Here is a tiny trained network, its code and every weight. The questions are about switching its units off for an input and a class, where a switched-off unit gives its printed mean instead of its output.

import numpy as np


def w(rows, s, z=0):
    codes = np.array(rows[::2]) - 128.0
    scale = np.full(codes.shape[1], s)
    scale[-1] = z or s
    return codes * scale


def norm(h):
    return h / np.sqrt((h * h).mean(-1, keepdims=True) + 1e-5)


def f(y):
    return y / 2 * (1 + np.tanh(0.7978845608 * (y + 0.044715 * y**3)))


def log_softmax(a):
    a = a - a.max(-1, keepdims=True)
    return a - np.log(np.exp(a).sum(-1, keepdims=True))


def net(x, mask):
    res = np.array(x, float).reshape(1, 7) / 4 @ E
    u = 0
    for l in range(3):
        y = f(norm(res) @ A[l][:, :-1].T + A[l][:, -1])
        res = res + np.where(mask[u : u + 13], y, B[l][:, -1]) @ B[l][:, :-1]
        u += 13
    return log_softmax(norm(res)[-1] @ U[:, :-1].T + U[:, -1])


A, B = {}, {}
E = w([
[130,128,129,132,125],'x0',
[127,126,128,122,127],'x1',
[127,128,129,133,124],'x2',
[95,196,31,117,11],'x3',
[101,247,204,92,152],'x4',
[244,133,152,50,102],'x5',
[129,125,129,128,128],'x6',
],0.0015)
A[0] = w([
[125,128,116,117,137,119],'L0N0',
[153,152,113,159,144,131],'L0N1',
[109,109,118,90,128,79],'L0N2',
[135,137,124,139,135,118],'L0N3',
[224,137,131,90,124,108],'L0N4',
[152,74,210,137,187,219],'L0N5',
[143,144,115,144,142,126],'L0N6',
[130,131,125,129,132,119],'L0N7',
[41,144,104,228,174,129],'L0N8',
[119,156,111,187,162,56],'L0N9',
[149,66,204,129,190,255],'L0N10',
[128,125,141,135,116,130],'L0N11',
[252,124,141,63,113,170],'L0N12',
],0.0031,0.00062)
B[0] = w([
[130,128,135,138,124,125],'L0N0',
[115,120,135,104,123,129],'L0N1',
[139,137,135,161,128,114],'L0N2',
[123,126,134,116,125,125],'L0N3',
[46,96,150,104,107,181],'L0N4',
[125,177,20,81,129,238],'L0N5',
[120,122,138,117,121,127],'L0N6',
[127,128,132,127,126,125],'L0N7',
[103,74,172,4,77,233],'L0N8',
[112,109,158,57,102,120],'L0N9',
[125,180,8,91,124,251],'L0N10',
[127,128,123,123,132,129],'L0N11',
[20,86,147,103,102,254],'L0N12',
],0.0023,0.00098)
A[1] = w([
[118,119,113,123,119,115],'L1N0',
[120,152,128,121,131,170],'L1N1',
[89,153,126,145,24,156],'L1N2',
[129,121,146,134,123,129],'L1N3',
[127,129,124,126,129,126],'L1N4',
[140,120,148,123,124,2],'L1N5',
[127,130,123,126,129,127],'L1N6',
[171,88,216,168,210,80],'L1N7',
[127,128,126,126,128,126],'L1N8',
[136,92,187,138,175,115],'L1N9',
[254,147,140,94,99,99],'L1N10',
[116,84,74,130,111,130],'L1N11',
[89,213,168,97,133,203],'L1N12',
],0.0042,0.0023)
B[1] = w([
[134,135,139,131,142,132],'L1N0',
[142,103,126,131,130,161],'L1N1',
[144,124,86,77,196,217],'L1N2',
[126,132,122,123,126,123],'L1N3',
[127,127,129,129,129,129],'L1N4',
[82,172,129,136,110,75],'L1N5',
[128,127,130,129,130,130],'L1N6',
[98,188,22,52,128,105],'L1N7',
[127,128,129,129,129,128],'L1N8',
[127,163,56,95,101,116],'L1N9',
[3,75,152,113,123,134],'L1N10',
[174,135,175,146,151,174],'L1N11',
[177,62,118,162,123,253],'L1N12',
],0.0037,0.0022)
A[2] = w([
[123,250,219,109,148,124],'L2N0',
[44,133,110,199,158,90],'L2N1',
[75,176,141,142,73,7],'L2N2',
[30,124,100,213,162,103],'L2N3',
[152,100,124,107,126,185],'L2N4',
[131,173,84,159,3,123],'L2N5',
[104,98,97,131,126,171],'L2N6',
[60,127,97,191,124,95],'L2N7',
[140,167,94,147,23,127],'L2N8',
[160,86,96,79,149,214],'L2N9',
[97,239,195,105,139,85],'L2N10',
[158,156,159,109,56,95],'L2N11',
[131,134,122,135,115,129],'L2N12',
],0.003,0.0019)
B[2] = w([
[160,28,70,188,84,104],'L2N0',
[148,101,156,56,83,101],'L2N1',
[158,62,89,96,182,65],'L2N2',
[149,113,169,57,83,112],'L2N3',
[109,156,143,155,131,192],'L2N4',
[128,132,133,98,252,107],'L2N5',
[142,150,160,128,128,166],'L2N6',
[174,118,163,76,124,101],'L2N7',
[118,126,131,113,238,109],'L2N8',
[110,175,147,169,113,253],'L2N9',
[169,8,46,160,101,89],'L2N10',
[85,92,122,149,180,107],'L2N11',
[130,121,137,127,149,123],'L2N12',
],0.0034,0.0022)
U = w([
[124,153,138,147,120,252],'0',
[127,176,20,56,222,104],'1',
[200,2,85,210,91,93],'2',
[53,68,198,17,64,80],'3',
[127,170,160,158,123,110],'4',
[127,171,159,159,121,88],'5',
],0.0073,0.005)

Each question gives the input, the list of numbers given to net, and the class t.
The units are the neurons (one row each of A and B). Each row of codes is followed by its name. A weight is (code - 128) times the scale printed after its matrix; where a second scale follows, it is the last column's (A, B and U).
mask holds one flag per neuron, layer by layer. A switched-off neuron (its flag False) gives its mean, the last column of its row in B, instead of its output. The means were averaged over made-up inputs and are rounded, as every weight is.
A unit's drop is (log p(t) with every unit on - log p(t) with that unit switched off) / (log p(t) with every unit on - log p(t) with every unit switched off).
The circuit of an input: a set's keep is (log p(t) with only the set's units on - log p(t) with every unit switched off) / (log p(t) with every unit on - log p(t) with every unit switched off). Starting from the 12 units with the biggest drops (on a tie, the unit counted first), units are removed one at a time, each time the one whose removal leaves the highest keep (on an exact tie, the one counted first), for as long as the keep stays at least 0.8.
units of the circuit, in order: the units of the circuit, biggest drop first
k most important neurons: the k neurons with the biggest drops, biggest first
k most important neurons of layer l: the k neurons of layer l with the biggest drops, biggest first
drop of u: that unit's drop, to one decimal
input [-5,-4,1,8,-8,2,-6], class 1: units of the circuit, in order => (L1N12; L2N5; L2N8)
input [2,-6,5,1,7,-8,-3], class 3: 2 most important neurons => (L2N3; L1N11)
input [-2,-5,1,-6,0,-5,3], class 1: units of the circuit, in order => (L1N7)
input [1,1,8,8,-1,-6,-7], class 1: 2 most important neurons => (L2N5; L1N10)
input [-6,-4,-1,0,7,-4,3], class 2: 2 most important neurons => (L2N0; L2N10)
input [4,-4,3,-1,6,-5,1], class 2: 2 most important neurons => (L2N0; L1N10)
input [-6,-1,5,-8,-3,7,8], class 1: 2 most important neurons => (L1N7; L0N8)
input [5,2,3,-8,-8,-4,8], class 1: 4 most important neurons => (L1N7; L1N12; L1N9; L2N0)
input [-2,5,-6,0,-4,-3,6], class 4: 2 most important neurons of layer 1 => (L1N12; L1N10)
input [-3,4,4,-6,3,-2,-2], class 1: 2 most important neurons of layer 0 => (L0N12; L0N4)
input [2,4,6,1,6,2,-3], class 2: units of the circuit, in order => (L2N0; L2N10)
input [-7,-1,-3,-4,-6,7,-7], class 3: 2 most important neurons => (L1N10; L1N12)
input [6,0,4,-5,4,7,-7], class 3: units of the circuit, in order => (L1N10; L1N2; L2N0; L1N7)
input [0,-5,1,-4,4,-7,7], class 3: most important neuron => (L1N2)
input [3,-2,5,8,5,-8,5], class 1: 3 most important neurons of layer 2 => (L2N5; L2N8; L2N2)
input [-2,-6,-2,-8,-1,7,-7], class 1: 2 most important neurons => (L1N7; L0N8)
input [-6,-1,8,-2,-7,3,4], class 4: 2 most important neurons of layer 1 => (L1N12; L1N11)
input [-1,-5,-6,-2,-4,-8,2], class 3: 2 most important neurons => (L1N12; L2N3)
input [-1,4,5,0,6,-6,-7], class 2: 2 most important neurons => (L1N10; L2N0)
input [0,1,6,6,-1,-2,1], class 1: units of the circuit, in order => (L2N5)
input [8,7,1,2,-5,-2,4], class 5: 3 most important neurons => (L1N12; L2N0; L2N10)
input [4,0,3,-6,-5,-1,3], class 1: 4 most important neurons => (L1N7; L1N12; L1N9; L2N0)
input [0,-6,1,6,7,-5,8], class 2: 2 most important neurons of layer 0 => (L0N10; L0N5)
input [-7,4,-5,-3,8,1,6], class 2: drop of L2N0 => 0.5
input [-4,-6,-1,1,-6,-8,1], class 3: drop of L1N1 => 0.0
